Below are the code and all the weights of a small trained network. Each question names an input and a class and asks about switching units off, where a switched-off unit gives its printed mean instead of its output.

import numpy as np


def w(rows, s, z=0):
    codes = np.array(rows[::2]) - 128.0
    scale = np.full(codes.shape[1], s)
    scale[-1] = z or s
    return codes * scale


def f(y):
    return np.maximum(y, 0)


def log_softmax(a):
    a = a - a.max(-1, keepdims=True)
    return a - np.log(np.exp(a).sum(-1, keepdims=True))


def net(x, mask):
    res = np.array(x, float).reshape(1, 4) / 4 @ E
    y = f(res @ A[0][:, :-1].T + A[0][:, -1])
    res = res + np.where(mask, y, B[0][:, -1]) @ B[0][:, :-1]
    return log_softmax(res[-1] @ U[:, :-1].T + U[:, -1])


A, B = {}, {}
E = w([
[128,128,128],'x0',
[115,134,37],'x1',
[157,248,152],'x2',
[61,170,151],'x3',
],0.013)
A[0] = w([
[220,92,187,197],'N0',
[124,102,188,190],'N1',
[140,165,120,123],'N2',
[65,146,82,112],'N3',
[139,142,93,201],'N4',
[111,161,137,74],'N5',
[122,106,186,189],'N6',
[157,118,116,156],'N7',
[122,105,174,178],'N8',
[122,68,163,103],'N9',
[102,150,139,77],'N10',
[129,157,140,152],'N11',
[141,180,112,131],'N12',
[104,70,86,94],'N13',
[41,157,115,70],'N14',
[156,200,104,100],'N15',
[212,88,202,184],'N16',
[157,119,180,219],'N17',
[144,158,140,129],'N18',
[106,135,79,140],'N19',
[114,125,132,117],'N20',
[29,141,184,125],'N21',
[142,127,146,94],'N22',
[20,163,113,71],'N23',
[226,106,87,165],'N24',
[112,127,245,136],'N25',
[165,194,141,116],'N26',
[109,177,138,62],'N27',
[149,251,103,124],'N28',
[145,150,76,31],'N29',
[136,159,94,92],'N30',
[192,209,179,116],'N31',
[117,94,114,122],'N32',
[215,92,101,200],'N33',
[166,109,67,75],'N34',
[178,147,89,3],'N35',
],0.017,0.0053)
B[0] = w([
[201,27,48,207],'N0',
[85,63,155,187],'N1',
[96,142,119,165],'N2',
[196,120,145,178],'N3',
[171,151,151,167],'N4',
[113,164,76,159],'N5',
[97,63,158,185],'N6',
[97,147,125,152],'N7',
[89,90,154,174],'N8',
[47,93,135,178],'N9',
[104,159,95,152],'N10',
[161,150,117,168],'N11',
[85,130,134,181],'N12',
[216,160,130,193],'N13',
[199,134,89,182],'N14',
[71,142,148,197],'N15',
[183,12,28,211],'N16',
[154,38,99,190],'N17',
[171,123,102,165],'N18',
[166,163,122,170],'N19',
[129,129,140,135],'N20',
[55,91,226,208],'N21',
[141,139,123,139],'N22',
[227,122,86,198],'N23',
[46,206,152,194],'N24',
[81,17,105,228],'N25',
[146,158,77,203],'N26',
[104,177,61,174],'N27',
[33,172,99,254],'N28',
[85,139,127,150],'N29',
[111,126,140,155],'N30',
[253,49,48,238],'N31',
[170,146,109,164],'N32',
[57,235,77,198],'N33',
[134,174,114,171],'N34',
[92,171,143,145],'N35',
],0.026,0.015)
U = w([
[87,88,68,207],'0',
[254,116,58,200],'1',
[187,197,75,108],'2',
[79,155,81,2],'3',
[120,61,208,116],'4',
],0.013,0.0038)

Each question gives the input, the list of numbers given to net, and the class t.
The units are the neurons (one row each of A and B). Each row of codes is followed by its name. A weight is (code - 128) times the scale printed after its matrix; where a second scale follows, it is the last column's (A, B and U).
mask holds one flag per neuron, in row order. A switched-off neuron (its flag False) gives its mean, the last column of its row in B, instead of its output. The means were averaged over made-up inputs and are rounded, as every weight is.
A unit's drop is (log p(t) with every unit on - log p(t) with that unit switched off) / (log p(t) with every unit on - log p(t) with every unit switched off).
most important unit: the unit with the biggest drop
top k neurons: the k neurons with the biggest drops, biggest first
drop of u: that unit's drop, to one decimal
input [7,1,0,7], class 1: most important unit : N23
input [-8,2,0,3], class 1: top 4 neurons : (N33, N24, N28, N15)
input [-4,4,0,6], class 1: top 2 neurons : (N23, N33)
input [-4,4,7,7], class 2: top 2 neurons : (N28, N23)
input [-8,3,0,6], class 1: top 4 neurons : (N23, N33, N24, N14)
input [-6,2,1,6], class 2: top 3 neurons : (N31, N16, N0)
input [-3,1,7,-1], class 3: top 2 neurons : (N28, N15)
input [0,1,-3,2], class 1: top 3 neurons : (N28, N25, N21)
input [-7,2,-5,1], class 1: top 2 neurons : (N28, N24)
input [2,1,-7,1], class 1: top 2 neurons : (N13, N28)
input [-4,1,-1,2], class 1: drop of N25 : 0.4
input [-1,2,-6,-3], class 2: drop of N13 : 0.2
input [2,-5,-3,8], class 4: drop of N23 : 0.0
input [-4,1,-6,-3], class 2: most important unit : N13
